Here is a tiny trained network, its code and every weight. The questions are about switching its units off for an input and a class, where a switched-off unit gives its printed mean instead of its output.

import numpy as np


def w(rows, s, z=0):
    codes = np.array(rows[::2]) - 128.0
    scale = np.full(codes.shape[1], s)
    scale[-1] = z or s
    return codes * scale


def f(y):
    return y / 2 * (1 + np.tanh(0.7978845608 * (y + 0.044715 * y**3)))


def log_softmax(a):
    a = a - a.max(-1, keepdims=True)
    return a - np.log(np.exp(a).sum(-1, keepdims=True))


def net(x, mask):
    res = np.array(x, float).reshape(1, 8) / 4 @ E
    y = f(res @ A[0][:, :-1].T + A[0][:, -1])
    res = res + np.where(mask, y, B[0][:, -1]) @ B[0][:, :-1]
    return log_softmax(res[-1] @ U[:, :-1].T + U[:, -1])


A, B = {}, {}
E = w([
[34,148,143,216,94,12,73,86,115],'x0',
[106,148,71,111,228,97,64,25,158],'x1',
[101,1,39,39,55,132,89,81,135],'x2',
[126,129,121,133,127,134,129,128,130],'x3',
[33,229,57,126,117,153,213,95,142],'x4',
[130,126,130,129,132,122,138,130,127],'x5',
[253,215,135,100,61,54,151,63,179],'x6',
[124,126,130,125,130,130,128,129,125],'x7',
],0.0088)
A[0] = w([
[37,52,116,195,210,181,129,211,101,24],'neuron 0',
[214,36,200,200,149,131,46,102,115,127],'neuron 1',
[82,137,140,214,47,76,160,74,106,189],'neuron 2',
[171,217,252,247,236,180,171,118,70,2],'neuron 3',
[85,108,143,254,104,95,88,116,179,43],'neuron 4',
[196,145,131,210,32,139,158,169,135,44],'neuron 5',
[110,126,184,154,3,153,191,217,62,68],'neuron 6',
[208,130,78,116,195,213,171,153,128,63],'neuron 7',
[161,176,113,128,238,143,40,71,155,46],'neuron 8',
],0.007,0.0056)
B[0] = w([
[203,150,87,154,90,51,112,171,203,219],'neuron 0',
[113,168,99,173,140,228,134,102,133,242],'neuron 1',
[100,106,155,145,134,166,110,151,174,232],'neuron 2',
[124,48,101,104,58,148,182,92,107,255],'neuron 3',
[113,122,181,91,127,143,73,159,132,175],'neuron 4',
[146,128,91,100,175,70,105,129,135,186],'neuron 5',
[109,147,91,117,214,93,122,92,87,220],'neuron 6',
[94,136,248,106,148,127,131,158,136,204],'neuron 7',
[124,125,92,88,170,63,120,141,90,193],'neuron 8',
],0.013,0.008)
U = w([
[119,1,94,89,61,131,157,88,77,112],'0',
[223,196,121,152,118,66,146,127,194,125],'1',
[121,128,138,156,172,135,158,109,123,255],'2',
[110,135,96,126,244,77,119,111,32,6],'3',
[123,129,136,147,151,145,152,110,120,235],'4',
[93,128,244,100,149,139,109,152,129,46],'5',
[110,227,83,202,166,227,187,95,129,97],'6',
],0.0098,0.0072)

Each question gives the input, the list of numbers given to net, and the class t.
The units are the neurons (one row each of A and B). Each row of codes is followed by its name. A weight is (code - 128) times the scale printed after its matrix; where a second scale follows, it is the last column's (A, B and U).
mask holds one flag per neuron, in row order. A switched-off neuron (its flag False) gives its mean, the last column of its row in B, instead of its output. The means were averaged over made-up inputs and are rounded, as every weight is.
A unit's drop is (log p(t) with every unit on - log p(t) with that unit switched off) / (log p(t) with every unit on - log p(t) with every unit switched off).
The circuit of an input: a set's keep is (log p(t) with only the set's units on - log p(t) with every unit switched off) / (log p(t) with every unit on - log p(t) with every unit switched off). Starting from all 9 units, units are removed one at a time, each time the one whose removal leaves the highest keep (on an exact tie, the one counted first), for as long as the keep stays at least 0.8.
circuit, biggest first: the units of the circuit, biggest drop first
k most important neurons: the k neurons with the biggest drops, biggest first
drop of u: that unit's drop, to one decimal
input [-8,-6,0,7,0,4,4,3], class 5: most important neuron => (neuron 7)
input [-4,-7,4,1,-6,-2,-4,-6], class 3: 2 most important neurons => (neuron 6; neuron 3)
input [-6,-3,3,5,4,8,4,4], class 5: circuit, biggest first => (neuron 7; neuron 3)
input [7,-7,-5,-8,-7,-1,-3,6], class 2: 3 most important neurons => (neuron 1; neuron 6; neuron 3)
input [8,-2,-3,-3,6,1,-8,0], class 1: 2 most important neurons => (neuron 0; neuron 7)
input [8,-4,4,-3,6,-3,-6,-1], class 5: circuit, biggest first => (neuron 4; neuron 2)
input [-4,-8,-6,0,8,-7,1,-7], class 3: circuit, biggest first => (neuron 6; neuron 5)
input [-2,6,-5,5,-3,-5,4,5], class 3: 2 most important neurons => (neuron 8; neuron 0)
input [8,2,7,-5,-6,5,4,0], class 5: circuit, biggest first => (neuron 3; neuron 4)
input [6,-7,6,4,6,0,-1,-8], class 4: 4 most important neurons => (neuron 3; neuron 2; neuron 6; neuron 8)
input [-3,1,6,-1,5,0,-7,6], class 1: 2 most important neurons => (neuron 0; neuron 3)
input [-1,8,-4,-1,1,-3,5,5], class 3: 2 most important neurons => (neuron 8; neuron 0)
input [1,3,5,1,-6,2,-4,-6], class 4: 2 most important neurons => (neuron 3; neuron 1)
input [3,5,4,3,-4,-5,-8,-8], class 1: circuit, biggest first => (neuron 0)
input [5,3,5,7,-7,-7,-1,0], class 2: 2 most important neurons => (neuron 3; neuron 1)
input [-8,4,-2,5,6,-4,-4,-1], class 5: 2 most important neurons => (neuron 7; neuron 1)
input [7,-8,0,-5,-1,-7,0,-2], class 3: 3 most important neurons => (neuron 6; neuron 5; neuron 7)
input [2,0,-8,-7,5,5,8,-2], class 0: drop of neuron 3 => 0.8
input [3,1,-8,6,0,7,7,6], class 0: drop of neuron 3 => 0.8
input [2,8,-4,6,5,7,5,8], class 3: drop of neuron 8 => 1.3
input [-7,-1,2,4,-3,-3,0,2], class 5: circuit, biggest first => (neuron 7)
